Here is a tiny trained network, its code and every weight. The questions are about switching its units off for an input and a class, where a switched-off unit gives its printed mean instead of its output.

import numpy as np


def w(rows, s, z=0):
    codes = np.array(rows[::2]) - 128.0
    scale = np.full(codes.shape[1], s)
    scale[-1] = z or s
    return codes * scale


def f(y):
    return np.maximum(y, 0)


def log_softmax(a):
    a = a - a.max(-1, keepdims=True)
    return a - np.log(np.exp(a).sum(-1, keepdims=True))


def net(x, mask):
    res = np.array(x, float).reshape(1, 4) / 4 @ E
    y = f(res @ A[0][:, :-1].T + A[0][:, -1])
    res = res + np.where(mask, y, B[0][:, -1]) @ B[0][:, :-1]
    return log_softmax(res[-1] @ U[:, :-1].T + U[:, -1])


A, B = {}, {}
E = w([
[168,135,94,189,15,137,3,122],'x0',
[152,153,20,93,85,179,195,187],'x1',
[31,45,137,117,95,58,121,140],'x2',
[191,90,138,74,175,68,177,225],'x3',
],0.011)
A[0] = w([
[31,119,158,87,115,142,96,95,136],'N1',
[47,119,120,147,94,81,112,91,113],'N2',
[120,121,117,202,131,117,92,145,63],'N3',
[148,171,44,173,145,180,148,97,235],'N4',
[133,170,130,80,235,197,184,136,235],'N5',
[86,104,135,152,95,111,123,90,131],'N6',
[103,114,220,158,171,126,114,82,101],'N7',
[158,115,112,106,196,102,73,172,120],'N8',
[157,113,129,93,221,103,135,118,157],'N9',
[58,99,145,155,130,140,101,66,58],'N10',
[118,223,74,139,157,150,142,106,209],'N11',
[152,174,99,131,195,166,98,149,77],'N12',
[152,125,73,125,140,184,178,204,253],'N13',
[113,175,116,118,117,192,154,81,164],'N14',
[132,109,10,101,31,159,165,183,251],'N15',
],0.011,0.0031)
B[0] = w([
[118,114,39,119,80,169,178,174,189],'N1',
[95,101,42,102,128,132,143,167,190],'N2',
[95,154,127,77,170,96,158,105,160],'N3',
[113,119,137,143,143,73,74,115,206],'N4',
[112,161,217,181,221,22,106,101,249],'N5',
[94,76,90,75,136,154,142,117,174],'N6',
[201,170,169,97,71,138,146,131,210],'N7',
[103,125,186,135,104,142,78,116,177],'N8',
[88,157,152,146,188,148,95,107,207],'N9',
[131,131,102,150,140,176,191,120,189],'N10',
[86,111,147,177,171,126,89,134,193],'N11',
[157,113,115,108,182,89,93,93,172],'N12',
[148,145,202,132,117,101,38,97,224],'N13',
[62,105,128,154,165,118,115,171,184],'N14',
[173,190,145,154,63,156,6,150,243],'N15',
],0.011,0.015)
U = w([
[243,224,179,103,5,170,41,166,184],'0',
[102,37,35,22,81,175,255,92,32],'1',
[98,143,132,159,196,144,225,184,3],'2',
[31,55,49,194,93,197,112,227,75],'3',
[122,116,172,176,208,89,62,122,230],'4',
],0.0071,0.0025)

Each question gives the input, the list of numbers given to net, and the class t.
The units are the neurons (one row each of A and B). Each row of codes is followed by its name. A weight is (code - 128) times the scale printed after its matrix; where a second scale follows, it is the last column's (A, B and U).
mask holds one flag per neuron, in row order. A switched-off neuron (its flag False) gives its mean, the last column of its row in B, instead of its output. The means were averaged over made-up inputs and are rounded, as every weight is.
A unit's drop is (log p(t) with every unit on - log p(t) with that unit switched off) / (log p(t) with every unit on - log p(t) with every unit switched off).
The circuit of an input: a set's keep is (log p(t) with only the set's units on - log p(t) with every unit switched off) / (log p(t) with every unit on - log p(t) with every unit switched off). Starting from the 12 units with the biggest drops (on a tie, the unit counted first), units are removed one at a time, each time the one whose removal leaves the highest keep (on an exact tie, the one counted first), for as long as the keep stays at least 0.8.
units of the circuit, in order: the units of the circuit, biggest drop first
k most important neurons: the k neurons with the biggest drops, biggest first
drop when u is switched off: that unit's drop, to one decimal
input [1,7,-5,-3], class 4: most important neuron : [N11]
input [-2,-5,4,4], class 3: units of the circuit, in order : [N5, N13]
input [-6,0,5,0], class 2: units of the circuit, in order : [N15, N13, N1]
input [3,8,-6,-7], class 4: 4 most important neurons : [N11, N14, N4, N7]
input [8,4,5,-5], class 3: 2 most important neurons : [N2, N7]
input [3,-7,-8,2], class 0: 2 most important neurons : [N5, N7]
input [-3,7,6,-5], class 3: 4 most important neurons : [N7, N2, N1, N14]
input [-2,5,6,-3], class 3: 2 most important neurons : [N7, N2]
input [4,-8,-1,0], class 0: 2 most important neurons : [N7, N14]
input [6,-2,6,8], class 0: 2 most important neurons : [N5, N14]
input [-5,8,4,7], class 0: 2 most important neurons : [N15, N13]
input [-2,4,-1,-8], class 3: 2 most important neurons : [N5, N14]
input [1,-7,1,7], class 0: 2 most important neurons : [N5, N7]
input [-3,6,3,-2], class 0: units of the circuit, in order : [N15]
input [-7,1,0,-8], class 2: drop when N13 is switched off : 0.3
input [-1,7,-6,5], class 4: drop when N5 is switched off : 1.6
input [-6,-8,0,-3], class 2: drop when N15 is switched off : 0.2
